Here is a tiny trained network, its code and every weight. The questions are about switching its units off for an input and a class, where a switched-off unit gives its printed mean instead of its output.

import numpy as np


def w(rows, s, z=0):
    codes = np.array(rows[::2]) - 128.0
    scale = np.full(codes.shape[1], s)
    scale[-1] = z or s
    return codes * scale


def norm(h):
    return h / np.sqrt((h * h).mean(-1, keepdims=True) + 1e-5)


def f(y):
    return np.maximum(y, 0)


def log_softmax(a):
    a = a - a.max(-1, keepdims=True)
    return a - np.log(np.exp(a).sum(-1, keepdims=True))


def net(x, mask):
    res = np.array(x, float).reshape(1, 7) / 4 @ E
    u = 0
    for l in range(2):
        y = f(norm(res) @ A[l][:, :-1].T + A[l][:, -1])
        res = res + np.where(mask[u : u + 8], y, B[l][:, -1]) @ B[l][:, :-1]
        u += 8
    return log_softmax(norm(res)[-1] @ U[:, :-1].T + U[:, -1])


A, B = {}, {}
E = w([
[78,26,128,139,40,158,22,148,101,137],'x0',
[121,175,144,134,169,52,99,205,127,82],'x1',
[138,152,144,5,73,143,91,118,43,228],'x2',
[192,95,198,148,125,125,180,166,184,186],'x3',
[89,153,220,198,81,80,173,164,147,215],'x4',
[92,125,89,80,91,251,124,158,59,151],'x5',
[92,127,111,146,88,188,90,244,27,60],'x6',
],0.0032)
A[0] = w([
[43,50,77,157,98,198,150,157,83,90,116],'L0N1',
[99,68,118,106,97,119,108,3,160,185,109],'L0N2',
[104,153,168,112,128,50,55,125,81,122,50],'L0N3',
[134,134,120,177,180,98,148,132,198,46,93],'L0N4',
[126,124,229,181,88,94,184,175,157,195,3],'L0N5',
[91,161,177,134,91,161,120,112,66,180,112],'L0N6',
[154,51,145,61,81,72,40,153,108,142,116],'L0N7',
[148,160,92,136,138,163,212,121,131,89,46],'L0N8',
],0.005,0.0031)
B[0] = w([
[228,124,107,211,186,208,33,202,85,140,252],'L0N1',
[86,160,113,51,127,127,124,103,157,21,235],'L0N2',
[51,88,145,112,54,180,109,86,148,56,169],'L0N3',
[149,92,69,158,198,27,137,74,91,80,238],'L0N4',
[77,90,153,110,114,160,217,122,64,160,217],'L0N5',
[177,94,113,146,157,62,158,84,128,48,201],'L0N6',
[107,141,182,223,64,122,78,150,143,90,224],'L0N7',
[254,149,202,75,112,159,59,162,110,95,170],'L0N8',
],0.0049,0.0037)
A[1] = w([
[132,108,44,58,130,196,78,76,165,135,83],'L1N1',
[149,90,181,195,120,141,217,126,102,254,48],'L1N2',
[57,143,141,160,121,114,89,247,146,117,84],'L1N3',
[127,138,167,136,43,158,46,162,64,123,151],'L1N4',
[149,142,171,171,155,84,164,114,184,165,10],'L1N5',
[156,60,116,132,117,223,126,50,198,189,90],'L1N6',
[146,110,71,161,61,217,32,206,128,146,5],'L1N7',
[139,132,96,30,145,197,137,78,125,92,210],'L1N8',
],0.0056,0.0021)
B[1] = w([
[47,131,179,182,100,110,160,161,110,242,194],'L1N1',
[100,53,167,129,103,124,216,234,225,195,196],'L1N2',
[145,204,119,43,145,231,117,80,90,207,188],'L1N3',
[197,95,143,207,166,158,57,144,161,105,254],'L1N4',
[58,32,105,195,72,210,134,202,108,118,171],'L1N5',
[53,254,101,102,61,119,2,36,7,81,173],'L1N6',
[150,130,182,195,238,227,38,144,41,153,248],'L1N7',
[131,185,134,93,95,175,171,164,128,225,228],'L1N8',
],0.0047,0.0048)
U = w([
[74,218,107,20,65,141,166,73,117,206,184],'0',
[168,140,140,171,145,232,2,165,78,131,177],'1',
[125,103,48,183,202,2,151,89,172,32,164],'2',
[244,190,74,54,180,124,166,160,121,101,66],'3',
[114,32,189,154,91,122,238,212,182,203,144],'4',
[83,100,187,121,22,88,72,68,180,70,101],'5',
[149,84,66,88,83,94,107,163,155,121,2],'6',
],0.01,0.0055)

Each question gives the input, the list of numbers given to net, and the class t.
The units are the neurons (one row each of A and B). Each row of codes is followed by its name. A weight is (code - 128) times the scale printed after its matrix; where a second scale follows, it is the last column's (A, B and U).
mask holds one flag per neuron, layer by layer. A switched-off neuron (its flag False) gives its mean, the last column of its row in B, instead of its output. The means were averaged over made-up inputs and are rounded, as every weight is.
A unit's drop is (log p(t) with every unit on - log p(t) with that unit switched off) / (log p(t) with every unit on - log p(t) with every unit switched off).
The circuit of an input: a set's keep is (log p(t) with only the set's units on - log p(t) with every unit switched off) / (log p(t) with every unit on - log p(t) with every unit switched off). Starting from the 12 units with the biggest drops (on a tie, the unit counted first), units are removed one at a time, each time the one whose removal leaves the highest keep (on an exact tie, the one counted first), for as long as the keep stays at least 0.8.
units of the circuit, in order: the units of the circuit, biggest drop first
most important unit: the unit with the biggest drop
k most important neurons: the k neurons with the biggest drops, biggest first
top k neurons in layer l: the k neurons of layer l with the biggest drops, biggest first
drop when u is switched off: that unit's drop, to one decimal
input [7,5,-3,-2,5,-5,-4], class 5: units of the circuit, in order => (L0N3 L0N1)
input [-6,-4,-1,-5,4,0,1], class 3: top neuron in layer 1 => (L1N7)
input [0,-1,7,1,0,-7,3], class 5: units of the circuit, in order => (L1N7 L0N3)
input [-4,5,2,-7,7,-3,-2], class 2: 2 most important neurons => (L1N8 L0N7)
input [-8,0,0,3,-7,6,0], class 0: 2 most important neurons => (L1N8 L0N1)
input [7,7,2,-1,-6,-6,-2], class 5: units of the circuit, in order => (L0N1 L1N7)
input [-6,-5,-2,-7,8,-1,4], class 4: units of the circuit, in order => (L0N2 L1N2 L1N7)
input [-2,6,2,6,-5,-7,5], class 2: units of the circuit, in order => (L0N4 L1N7)
input [-4,1,-1,2,-2,0,5], class 3: units of the circuit, in order => (L0N7 L1N7 L1N4)
input [-1,-6,-5,8,-2,-5,8], class 2: units of the circuit, in order => (L0N4 L1N7)
input [1,5,3,-5,4,-7,-6], class 5: top 2 neurons in layer 0 => (L0N3 L0N6)
input [0,-8,1,5,7,8,-6], class 0: 2 most important neurons => (L1N6 L0N2)
input [5,-7,-5,-7,0,1,-6], class 0: top 2 neurons in layer 0 => (L0N2 L0N7)
input [8,-1,-8,-4,3,-7,2], class 2: units of the circuit, in order => (L0N4)
input [-6,-2,4,5,-1,-1,-1], class 4: 2 most important neurons => (L1N2 L0N2)
input [-3,0,2,-5,-8,-8,7], class 3: 2 most important neurons => (L1N7 L1N8)
input [-7,-8,-5,-4,-1,-4,7], class 3: drop when L0N8 is switched off => 0.8
input [4,-5,-4,0,8,-4,4], class 4: drop when L1N2 is switched off => 0.3
input [-5,5,0,3,-5,6,-1], class 3: drop when L0N7 is switched off => -0.1
input [0,-4,-2,-7,0,-1,-7], class 0: most important unit => L1N8
input [0,8,2,1,-5,-8,0], class 2: drop when L0N4 is switched off => 0.1
